Below is a small trained network, with its code and all its weights. Each question gives an input and a target symbol and asks what happens when units are switched off, that is, made to give their printed mean instead of their output.

import numpy as np


def w(rows, s, z=0):
    codes = np.array(rows[::2]) - 128.0
    scale = np.full(codes.shape[1], s)
    scale[-1] = z or s
    return codes * scale


def norm(h):
    return h / np.sqrt((h * h).mean(-1, keepdims=True) + 1e-5)


def f(y):
    return np.maximum(y, 0)


def softmax(a):
    e = np.exp(a - a.max(-1, keepdims=True))
    return e / e.sum(-1, keepdims=True)


def log_softmax(a):
    a = a - a.max(-1, keepdims=True)
    return a - np.log(np.exp(a).sum(-1, keepdims=True))


def net(x, mask):
    ids = ['αβγδεζλμσψω'.index(c) for c in x.split()]
    T = len(ids)
    res = E[ids] + P[:T]
    u = 0
    for l in range(3):
        r = norm(res)
        for j in range(2):
            rows = slice(4 * j, 4 * j + 4)
            q, k, v = (r @ M[l][rows].T for M in (Q, K, V))
            z = softmax(np.where(np.tri(T) > 0, q @ k.T / 4**0.5, -1e9)) @ v
            o = O[l][rows]
            res = res + np.where(mask[u + j], z, o[:, -1]) @ o[:, :-1]
        u += 2
        y = f(norm(res) @ A[l][:, :-1].T + A[l][:, -1])
        res = res + np.where(mask[u : u + 8], y, B[l][:, -1]) @ B[l][:, :-1]
        u += 8
    return log_softmax(norm(res)[-1] @ U[:, :-1].T + U[:, -1])


Q, K, V, O, A, B = {}, {}, {}, {}, {}, {}
E = w([
[156,59,47,194,55],'α',
[180,150,56,68,76],'β',
[118,177,50,141,122],'γ',
[111,190,103,166,127],'δ',
[117,145,99,110,118],'ε',
[119,143,165,156,103],'ζ',
[190,180,110,132,133],'λ',
[105,176,146,132,149],'μ',
[79,240,142,108,5],'σ',
[182,125,106,78,62],'ψ',
[140,80,142,205,224],'ω',
],0.0023)
P = w([
[1,88,180,24,73],'0',
[57,71,177,30,97],'1',
[71,53,175,26,97],'2',
[70,53,174,16,82],'3',
[78,40,171,17,72],'4',
[82,35,173,15,74],'5',
[92,24,181,10,70],'6',
],0.00056)
Q[0] = w([
[184,165,255,120,202],'0.h0',
[82,116,56,165,64],'0.h0',
[89,124,50,168,92],'0.h0',
[171,160,207,99,203],'0.h0',
[127,111,123,130,72],'0.h1',
[145,148,152,160,237],'0.h1',
[143,119,90,110,46],'0.h1',
[159,91,111,107,28],'0.h1',
],0.0042)
K[0] = w([
[159,32,153,184,228],'0.h0',
[93,253,88,64,25],'0.h0',
[98,210,75,27,40],'0.h0',
[141,30,143,182,247],'0.h0',
[141,100,152,149,148],'0.h1',
[130,162,118,94,61],'0.h1',
[121,88,143,205,219],'0.h1',
[157,66,151,178,216],'0.h1',
],0.0048)
V[0] = w([
[146,84,117,165,191],'0.h0',
[122,148,163,87,165],'0.h0',
[130,39,157,179,221],'0.h0',
[159,110,104,136,142],'0.h0',
[90,178,115,83,94],'0.h1',
[135,65,126,176,253],'0.h1',
[66,213,195,96,86],'0.h1',
[127,126,138,113,144],'0.h1',
],0.0017)
O[0] = w([
[153,172,42,107,139,46],'0.h0',
[178,88,104,171,141,130],'0.h0',
[21,117,11,134,33,8],'0.h0',
[32,201,114,156,134,106],'0.h0',
[158,144,138,142,190,184],'0.h1',
[121,56,119,67,8,11],'0.h1',
[173,108,154,142,228,195],'0.h1',
[136,119,124,129,127,126],'0.h1',
],0.0014,0.0018)
A[0] = w([
[110,116,162,107,32,60],'0.n0',
[4,135,61,52,101,108],'0.n1',
[203,163,42,141,145,108],'0.n2',
[232,190,149,75,54,103],'0.n3',
[141,131,126,194,172,184],'0.n4',
[193,121,5,109,114,254],'0.n5',
[84,114,6,158,118,116],'0.n6',
[60,148,194,145,144,247],'0.n7',
],0.0021,0.00072)
B[0] = w([
[94,65,115,130,132,168],'0.n0',
[141,88,170,142,250,146],'0.n1',
[115,131,155,170,183,160],'0.n2',
[119,64,132,162,233,249],'0.n3',
[92,89,176,109,128,165],'0.n4',
[104,177,155,171,160,202],'0.n5',
[210,181,210,149,194,142],'0.n6',
[180,80,47,115,123,202],'0.n7',
],0.0025,0.002)
Q[1] = w([
[45,146,75,122,62],'1.h0',
[62,91,110,164,75],'1.h0',
[76,111,108,129,64],'1.h0',
[75,120,100,145,66],'1.h0',
[2,211,101,150,107],'1.h1',
[238,38,205,107,138],'1.h1',
[162,39,123,117,128],'1.h1',
[195,92,164,145,135],'1.h1',
],0.0043)
K[1] = w([
[153,85,124,160,211],'1.h0',
[180,58,76,218,212],'1.h0',
[203,79,107,170,203],'1.h0',
[162,77,132,155,180],'1.h0',
[194,96,113,145,253],'1.h1',
[52,142,178,121,2],'1.h1',
[115,103,116,129,58],'1.h1',
[73,151,141,114,69],'1.h1',
],0.0046)
V[1] = w([
[180,80,58,183,182],'1.h0',
[107,196,180,50,134],'1.h0',
[254,93,107,189,178],'1.h0',
[224,107,135,55,248],'1.h0',
[175,106,34,53,140],'1.h1',
[138,166,117,204,181],'1.h1',
[136,138,116,110,132],'1.h1',
[140,43,201,130,238],'1.h1',
],0.0012)
O[1] = w([
[116,59,118,165,247,151],'1.h0',
[11,167,148,122,56,141],'1.h0',
[43,97,109,133,240,189],'1.h0',
[2,88,24,139,170,247],'1.h0',
[242,36,164,84,61,114],'1.h1',
[88,193,189,101,245,138],'1.h1',
[154,102,129,133,120,125],'1.h1',
[122,93,97,17,180,252],'1.h1',
],0.00093,0.002)
A[1] = w([
[193,83,160,158,109,3],'1.n0',
[168,131,133,99,156,106],'1.n1',
[134,116,92,197,126,120],'1.n2',
[202,143,193,124,98,90],'1.n3',
[102,97,5,136,141,180],'1.n4',
[99,85,134,213,87,95],'1.n5',
[242,135,166,166,177,239],'1.n6',
[168,124,110,132,154,163],'1.n7',
],0.0028,0.0005)
B[1] = w([
[106,171,109,99,132,156],'1.n0',
[110,140,120,126,76,196],'1.n1',
[67,122,95,166,87,142],'1.n2',
[121,182,73,130,93,139],'1.n3',
[187,182,145,129,122,178],'1.n4',
[168,147,61,4,110,148],'1.n5',
[43,161,139,123,146,250],'1.n6',
[99,165,166,140,111,185],'1.n7',
],0.0025,0.002)
Q[2] = w([
[88,81,106,126,228],'2.h0',
[177,160,154,135,2],'2.h0',
[144,175,135,85,68],'2.h0',
[164,134,142,126,19],'2.h0',
[123,117,138,34,121],'2.h1',
[138,131,199,142,127],'2.h1',
[106,98,173,75,112],'2.h1',
[159,84,171,81,116],'2.h1',
],0.0049)
K[2] = w([
[90,82,18,187,45],'2.h0',
[191,154,255,97,230],'2.h0',
[121,161,213,42,149],'2.h0',
[126,152,229,116,216],'2.h0',
[142,98,144,113,208],'2.h1',
[183,101,195,89,92],'2.h1',
[135,92,196,134,175],'2.h1',
[154,114,175,106,173],'2.h1',
],0.0047)
V[2] = w([
[244,142,245,43,118],'2.h0',
[159,92,7,179,114],'2.h0',
[103,117,47,137,74],'2.h0',
[93,64,8,179,132],'2.h0',
[152,96,72,234,8],'2.h1',
[144,128,75,169,77],'2.h1',
[98,210,206,6,72],'2.h1',
[94,169,118,107,127],'2.h1',
],0.0013)
O[2] = w([
[167,138,180,172,254,121],'2.h0',
[46,167,114,73,118,87],'2.h0',
[104,156,76,102,141,93],'2.h0',
[73,155,88,97,86,118],'2.h0',
[57,120,182,60,190,4],'2.h1',
[132,128,128,97,207,69],'2.h1',
[96,162,81,29,22,142],'2.h1',
[162,138,137,123,86,139],'2.h1',
],0.0016,0.0026)
A[2] = w([
[171,60,182,176,168,109],'2.n0',
[182,252,214,128,62,31],'2.n1',
[83,146,134,102,196,79],'2.n2',
[157,120,32,68,68,232],'2.n3',
[88,68,175,116,89,185],'2.n4',
[169,130,6,132,113,2],'2.n5',
[98,110,161,225,152,151],'2.n6',
[71,175,90,169,216,161],'2.n7',
],0.0022,0.00083)
B[2] = w([
[75,140,141,90,100,249],'2.n0',
[254,157,201,55,51,168],'2.n1',
[173,76,126,125,98,185],'2.n2',
[78,163,92,138,142,209],'2.n3',
[129,151,144,174,151,193],'2.n4',
[120,161,212,53,155,153],'2.n5',
[133,157,119,129,85,215],'2.n6',
[140,100,104,123,72,234],'2.n7',
],0.0033,0.0016)
U = w([
[165,138,69,187,53,126],'α',
[133,224,120,16,221,26],'β',
[163,177,193,204,227,182],'γ',
[234,196,201,70,55,141],'δ',
[108,39,225,57,220,99],'ε',
[9,189,44,78,115,131],'ζ',
[132,189,86,202,159,217],'λ',
[254,91,33,121,191,150],'μ',
[30,157,230,183,56,105],'σ',
[156,45,98,91,31,1],'ψ',
[80,32,62,202,144,212],'ω',
],0.0074,0.0016)

Each question gives the input, a string of symbols that net reads in full, and the target symbol t.
The units are the heads (4 rows each of Q, K, V and O) and the neurons (one row each of A and B). Each row of codes is followed by its name. A weight is (code - 128) times the scale printed after its matrix; where a second scale follows, it is the last column's (O, A, B and U).
mask holds one flag per unit, layer by layer, with each layer's heads first. A switched-off unit (its flag False) gives its mean, the last column of its rows in O or B, instead of its output. The means were averaged over made-up inputs and are rounded, as every weight is.
A unit's drop is (log p(t) with every unit on - log p(t) with that unit switched off) / (log p(t) with every unit on - log p(t) with every unit switched off).
The circuit of an input: a set's keep is (log p(t) with only the set's units on - log p(t) with every unit switched off) / (log p(t) with every unit on - log p(t) with every unit switched off). Starting from the 12 units with the biggest drops (on a tie, the unit counted first), units are removed one at a time, each time the one whose removal leaves the highest keep (on an exact tie, the one counted first), for as long as the keep stays at least 0.8.
units of the circuit, in order: the units of the circuit, biggest drop first
top k neurons: the k neurons with the biggest drops, biggest first
heads that matter: for each layer, one digit per head in row order, 1 if its drop is at least 0.15 and else 0, layers parted by /
input σ δ λ, target δ: top neuron : 2.n1
input ω σ ψ δ ε, target ε: units of the circuit, in order : 0.h1, 0.n1
input β β ε β μ, target ψ: units of the circuit, in order : 0.n7, 2.n7, 2.n2
input ζ ζ μ γ α δ, target ζ: top 2 neurons : 0.n3, 1.n2
input ε σ ψ ψ γ, target δ: units of the circuit, in order : 1.h0, 2.n1, 0.n6
input ζ ψ ζ ω β, target β: heads that matter : 01 / 00 / 00
input ζ ω ψ λ, target λ: heads that matter : 10 / 00 / 00
input β μ α λ, target ζ: heads that matter : 00 / 00 / 10
input ψ μ ω, target ω: units of the circuit, in order : 0.h0, 2.n7
input ζ ψ ψ α ζ ζ μ, target ζ: units of the circuit, in order : 2.h0, 0.n7
input λ ψ ζ β ψ ψ δ, target α: heads that matter : 01 / 10 / 00
input σ ω ζ β ψ ζ ζ, target ζ: top 2 neurons : 2.n3, 1.n5
input β ψ ψ λ ε, target β: heads that matter : 10 / 00 / 00
input λ δ ψ ε, target β: top 2 neurons : 0.n3, 1.n6
input ω ω δ β ζ, target ω: heads that matter : 01 / 00 / 01
input ψ λ ψ β ψ ψ β, target μ: top 2 neurons : 0.n3, 0.n5
input ψ ψ ψ λ α ψ, target ζ: units of the circuit, in order : 2.h0, 0.n3, 2.n3
input σ ζ ζ, target δ: units of the circuit, in order : 1.h0, 2.n1
input λ ω ψ ψ ψ μ, target μ: heads that matter : 10 / 00 / 00
input ψ ζ δ α λ β, target ζ: top 2 neurons : 0.n3, 1.n2
input α ζ ε β ε δ, target ζ: heads that matter : 01 / 00 / 10
input μ ψ ε β ψ λ μ, target ψ: top 2 neurons : 0.n7, 0.n3
input ζ ω ψ β ψ δ, target δ: top 2 neurons : 0.n3, 1.n4
input ψ β β δ β, target μ: top 2 neurons : 0.n3, 2.n7
input σ ψ ζ β ε ε, target δ: top 2 neurons : 0.n3, 2.n1
input σ ψ λ ζ ψ ψ β, target δ: top neuron : 0.n5
input ω λ μ, target μ: top 2 neurons : 0.n1, 0.n7
